Below is a small trained network, with its code and all its weights. Each question gives an input and a target symbol and asks what happens when units are switched off, that is, made to give their printed mean instead of their output.

import numpy as np


def w(rows, s, z=0):
    codes = np.array(rows[::2]) - 128.0
    scale = np.full(codes.shape[1], s)
    scale[-1] = z or s
    return codes * scale


def norm(h):
    return h / np.sqrt((h * h).mean(-1, keepdims=True) + 1e-5)


def f(y):
    return np.maximum(y, 0)


def softmax(a):
    e = np.exp(a - a.max(-1, keepdims=True))
    return e / e.sum(-1, keepdims=True)


def log_softmax(a):
    a = a - a.max(-1, keepdims=True)
    return a - np.log(np.exp(a).sum(-1, keepdims=True))


def net(x, mask):
    ids = ['αβγδεζηθλμστφψω'.index(c) for c in x.split()]
    T = len(ids)
    res = E[ids] + P[:T]
    q, k, v = (norm(res) @ M[0].T for M in (Q, K, V))
    z = softmax(np.where(np.tri(T) > 0, q @ k.T / 2**0.5, -1e9)) @ v
    res = res + np.where(mask[0], z, O[0][:, -1]) @ O[0][:, :-1]
    y = f(norm(res) @ A[0][:, :-1].T + A[0][:, -1])
    res = res + np.where(mask[1:25], y, B[0][:, -1]) @ B[0][:, :-1]
    return log_softmax(norm(res)[-1] @ U[:, :-1].T + U[:, -1])


Q, K, V, O, A, B = {}, {}, {}, {}, {}, {}
E = w([
[143,121,148,109],'α',
[140,122,147,107],'β',
[133,116,160,128],'γ',
[5,135,60,100],'δ',
[173,123,160,122],'ε',
[117,115,165,141],'ζ',
[135,121,157,117],'η',
[143,121,148,111],'θ',
[151,120,152,112],'λ',
[82,131,130,159],'μ',
[163,114,130,104],'σ',
[98,102,91,125],'τ',
[127,171,131,134],'φ',
[116,122,168,144],'ψ',
[197,103,120,102],'ω',
],0.019)
P = w([
[67,115,228,16],'0',
[128,113,211,82],'1',
[162,108,201,134],'2',
[198,107,177,174],'3',
[240,108,148,223],'4',
[247,103,161,253],'5',
],0.0045)
Q[0] = w([
[122,221,112,2],'h1',
[8,159,49,71],'h1',
],0.0076)
K[0] = w([
[42,104,191,85],'h1',
[117,148,144,1],'h1',
],0.0082)
V[0] = w([
[131,2,84,106],'h1',
[47,101,122,131],'h1',
],0.0099)
O[0] = w([
[98,3,84,134,100],'h1',
[183,127,77,221,254],'h1',
],0.011,0.00073)
A[0] = w([
[129,254,115,89,31],'n1',
[106,193,153,85,210],'n2',
[64,88,125,119,112],'n3',
[138,125,72,135,52],'n4',
[98,126,116,147,106],'n5',
[149,109,70,120,148],'n6',
[53,152,110,127,206],'n7',
[88,161,120,151,79],'n8',
[193,135,102,73,81],'n9',
[42,102,155,144,39],'n10',
[73,74,99,129,158],'n11',
[207,87,120,118,81],'n12',
[68,151,38,106,74],'n13',
[160,84,102,184,110],'n14',
[174,179,93,179,160],'n15',
[148,111,142,57,79],'n16',
[172,120,89,87,49],'n17',
[179,142,104,94,71],'n18',
[175,87,210,142,109],'n19',
[103,160,137,124,137],'n20',
[143,190,169,135,1],'n21',
[90,138,164,155,138],'n22',
[100,31,144,146,161],'n23',
[156,77,112,162,55],'n24',
],0.0091,0.0036)
B[0] = w([
[175,110,2,91,153],'n1',
[150,171,68,132,195],'n2',
[172,126,131,140,158],'n3',
[124,163,111,160,134],'n4',
[140,125,147,124,142],'n5',
[114,180,150,124,151],'n6',
[185,126,166,127,165],'n7',
[141,113,165,135,143],'n8',
[102,128,188,167,151],'n9',
[174,78,149,139,150],'n10',
[186,153,137,125,174],'n11',
[103,104,147,165,172],'n12',
[79,173,85,126,147],'n13',
[126,132,83,88,176],'n14',
[173,107,114,107,179],'n15',
[124,125,114,178,167],'n16',
[111,109,174,156,134],'n17',
[109,132,177,138,138],'n18',
[72,115,105,134,254],'n19',
[146,131,126,146,147],'n20',
[103,186,122,127,157],'n21',
[137,109,150,145,176],'n22',
[148,152,75,116,216],'n23',
[102,141,88,123,153],'n24',
],0.009,0.0062)
U = w([
[109,119,135,82,116],'α',
[109,124,130,81,65],'β',
[71,107,127,141,186],'γ',
[70,150,61,185,88],'δ',
[143,142,212,68,227],'ε',
[80,120,137,198,252],'ζ',
[57,159,137,112,200],'η',
[91,116,134,88,154],'θ',
[101,117,158,82,134],'λ',
[209,151,124,246,32],'μ',
[139,73,145,95,120],'σ',
[154,52,16,152,6],'τ',
[170,220,125,100,49],'φ',
[91,192,149,193,146],'ψ',
[172,56,157,73,145],'ω',
],0.013,0.0033)

Each question gives the input, a string of symbols that net reads in full, and the target symbol t.
The units are the heads (2 rows each of Q, K, V and O) and the neurons (one row each of A and B). Each row of codes is followed by its name. A weight is (code - 128) times the scale printed after its matrix; where a second scale follows, it is the last column's (O, A, B and U).
mask holds one flag per unit, heads first, then neurons. A switched-off unit (its flag False) gives its mean, the last column of its rows in O or B, instead of its output. The means were averaged over made-up inputs and are rounded, as every weight is.
A unit's drop is (log p(t) with every unit on - log p(t) with that unit switched off) / (log p(t) with every unit on - log p(t) with every unit switched off).
The circuit of an input: a set's keep is (log p(t) with only the set's units on - log p(t) with every unit switched off) / (log p(t) with every unit on - log p(t) with every unit switched off). Starting from the 12 units with the biggest drops (on a tie, the unit counted first), units are removed one at a time, each time the one whose removal leaves the highest keep (on an exact tie, the one counted first), for as long as the keep stays at least 0.8.
circuit, biggest first: the units of the circuit, biggest drop first
k most important neurons: the k neurons with the biggest drops, biggest first
drop of u: that unit's drop, to one decimal
input μ τ β β ω β, target ω: circuit, biggest first : [h1]
input λ ε ψ φ λ θ, target φ: circuit, biggest first : [h1 n2]
input δ φ ε, target φ: circuit, biggest first : [h1 n2]
input γ σ ψ ψ η, target ψ: 2 most important neurons : [n2 n19]
input η μ τ α, target τ: circuit, biggest first : [h1 n14]
input α μ τ ζ ψ, target ζ: circuit, biggest first : [n19 n11 n2]
input ε η φ α, target φ: 2 most important neurons : [n1 n2]
input λ ε φ μ, target φ: circuit, biggest first : [h1 n1]
input δ ω λ γ φ σ, target φ: 2 most important neurons : [n1 n2]
input θ μ τ ψ, target τ: 2 most important neurons : [n14 n23]
input ε λ θ φ φ η, target φ: 2 most important neurons : [n1 n2]
input β α α β μ φ, target φ: drop of h1 : 0.5
input ζ ε ψ η ζ ζ, target ζ: drop of n12 : 0.0
input μ ω ζ, target ω: drop of n23 : 0.1
input ε ε μ ω τ β, target τ: drop of n23 : 0.1
input ε μ γ τ φ θ, target φ: most important neuron : [n1]
